Each row has a name. Each piece below is followed by the name of the row it came from, unless a question asks for something else. Each question is about the rows just above it. Places in a row count from 1.

N: [116 108 111 113 107  94  90  77  82  71  83  89  77  77  92  96 102  98
 107 121 125 123 124 126 134 137 114 122 122 120 129 139 139 143 143 146
 160 157 172 176 186 184 186 181 193 172 172 167 161 147 142 138 129 127
 121 116 113 131 124 125 136 123 125 125]
V: [129 132 128 128 121 126 127 127 125 131 144 147 153 170 164 178 178 179
 189 190 187 182 180 168 152 148 149 134 132 131 118 114 122 105 126 124
 132 137 125 130 127 126 121 113 101 102  92  84  87  88  75  76  76  83
  96  86 103  98 110 111 111 121 127 126]
Q: [129 131 124 128 121 129 134 138 139 147 156 162 169 185 175 187 182 182
 187 182 173 167 164 149 133 129 137 121 123 125 116 111 120 109 129 126
 132 135 120 123 116 115 110 101  85  88  81  76  81  87  77  81  84  96
 109 101 117 108 121 121 113 126 128 126]
G: [178 176 165 171 163 156 145 142 135 132 125 123 118 119 126 119 123 131
 129 122 122 110 115 116 109 101 100  97  83  78  76  82  82  80  80  86
  93 102 105 115 126 117 121 130 128 134 123 123 125 119 125 127 136 136
 141 147 158 159 165 170 182 182 183 184]
W: [102  91  92  92  86  77  78  69  78  75  90  94  95 101 111 118 119 115
 120 133 130 131 124 120 127 133 114 120 129 134 149 156 162 166 172 171
 184 180 186 180 182 180 177 162 167 143 141 139 136 128 123 124 118 122
 121 117 119 131 128 127 127 117 115 108]
Y: [173 180 176 184 185 190 183 181 169 165 152 152 137 134 133 123 118 126
 126 119 123 111 127 130 123 126 130 125 115 106  96  94  89  78  78  77
  76  79  76  85  99  90  96 111 114 127 122 121 125 123 128 128 129 126
 124 128 129 125 129 130 140 152 153 167]
A: [120 117 123 122 122 113 106  97 100  85  90  84  77  72  86  80  89  86
  92 102 111 108 113 124 133 137 117 129 127 118 127 135 131 136 126 130
 137 135 152 159 168 169  91 180 196 183 186 183 179 164 167 158 152 141
 129 129 116 131 122 121 135 124 121 127]
B: [174 181 176 186 186 189 181 179 167 162 150 150 135 132 132 121 118 126
 125 120 124 112 127 130 124 126 129 124 112 105  95  92  87  77  77  77
  76  80  78  86 101  92  97 112 114 129 123 121 125 123 127 127 129 126
 123 128 130 127 130 131 142 153 155 169]
U: [174 181 176 186 186 189 181 179 167 162 150 150 135 132 132 121 118 126
 125 120 124 112 127 130 124 126 129 124 112 105  95  92  87  77  77  77
  76  80  78  86 101  92  97 112 114 129 123 121 125 123 127 127 129 126
 110 105  94  94  91  84  79  82  72  78]
find: [173 180 176 184 185 190 183 181 169 165 152 152 137 134 133 123 118 126
 126 119 123 111 127 130 123 126 130 125 115 106  96  94  89  78  78  77
  76  79  76  85  99  90  96 111 114 127 122 121 125 123 128 128 129 126
 124 128 129 125 129 130 140 152 153 167] => Y
Table of tags by key:
[86] -> K951
[105] -> K443
[117] -> K452
[129] -> K172
[116] -> K404
Look up the entry of N at place 56 in the table: => K404
The row named A: => [120 117 123 122 122 113 106  97 100  85  90  84  77  72  86  80  89  86
  92 102 111 108 113 124 133 137 117 129 127 118 127 135 131 136 126 130
 137 135 152 159 168 169  91 180 196 183 186 183 179 164 167 158 152 141
 129 129 116 131 122 121 135 124 121 127]
Where do [120 117 123 122 122 113 106  97 100  85  90  84  77  72  86  80  89  86
  92 102 111 108 113 124 133 137 117 129 127 118 127 135 131 136 126 130
 137 135 152 159 168 169  91 180 196 183 186 183 179 164 167 158 152 141
 129 129 116 131 122 121 135 124 121 127] appear? => A
What comes right after [196] in the named rows? => [183]

P: [108 133  72 126]
D: [129 192 177 223]
X: [ 85  93 181  88]
T: [118 190 162 219]
F: [ 81 222  43 145]
S: [ 55 138 181  88]
The row named P: => [108 133  72 126]
Row and place where [138 181  88] starts: => S, 2
tags:
[85] -> K13
[133] -> K796
[108] -> K780
[72] -> K800
Join P by its entry at place 1: => K780
The entry that follows [222]: => [43]
The entry that follows [118]: => [190]
Row and place where [ 72 126] starts: => P, 3
[ 85  93 181  88] is in which row? => X

finu: [132 130 122 125 127 126 134 130 133 129 127 128 131 130 127 130 128 128]
Pugu: [143 131 125 128 119 131 133 129 132 132 129 126 121 137 129 126 127 128]
rovif: [144 133 214 146 141 134 112 124 124 132 142 127 128 118 119 125 137 132]
zosi: [129 138 121 129 125 132 138 134 130 130 133 125 119 138 127 130 125 128]
pofek: [119 127 122 124 128 132 128 131 128 129 131 126 123 129 128 131 129 129]
gaf: [126 130 124 127 124 133 130 130 129 130 133 125 123 130 126 129 130 129]
zin: [150 117 120 123 110 130 124 124 137 132 119 126 130 136 133 126 127 126]
vuv: [123 135 123 126 136 127 132 134 126 122 136 129 131 128 130 134 127 130]
vek: [131 122 121 126 121 130 122 127 125 128 124 127 125 130 135 126 126 128]
Pivem: [131 112 108 130 120 121 105 108 106 129 126 128 103 121 128 114 128 126]
pirem: [121 114 121 128 123 128 108 112 122 124 125 129 123 123 122 123 127 126]
Right after [143] comes => [131]
The row with [132 130 122 125 127 126 134 130 133 129 127 128 131 130 127 130 128 128] is => finu
[119 127 122 124 128 132 128 131 128 129 131 126 123 129 128 131 129 129] is in which row? => pofek
[129 138 121 129 125 132 138 134 130 130 133 125 119 138 127 130 125 128] is in which row? => zosi
find: [123 135 123 126 136 127 132 134 126 122 136 129 131 128 130 134 127 130] => vuv
[129 126 121 137 129 126] begins in row and place => Pugu, 11

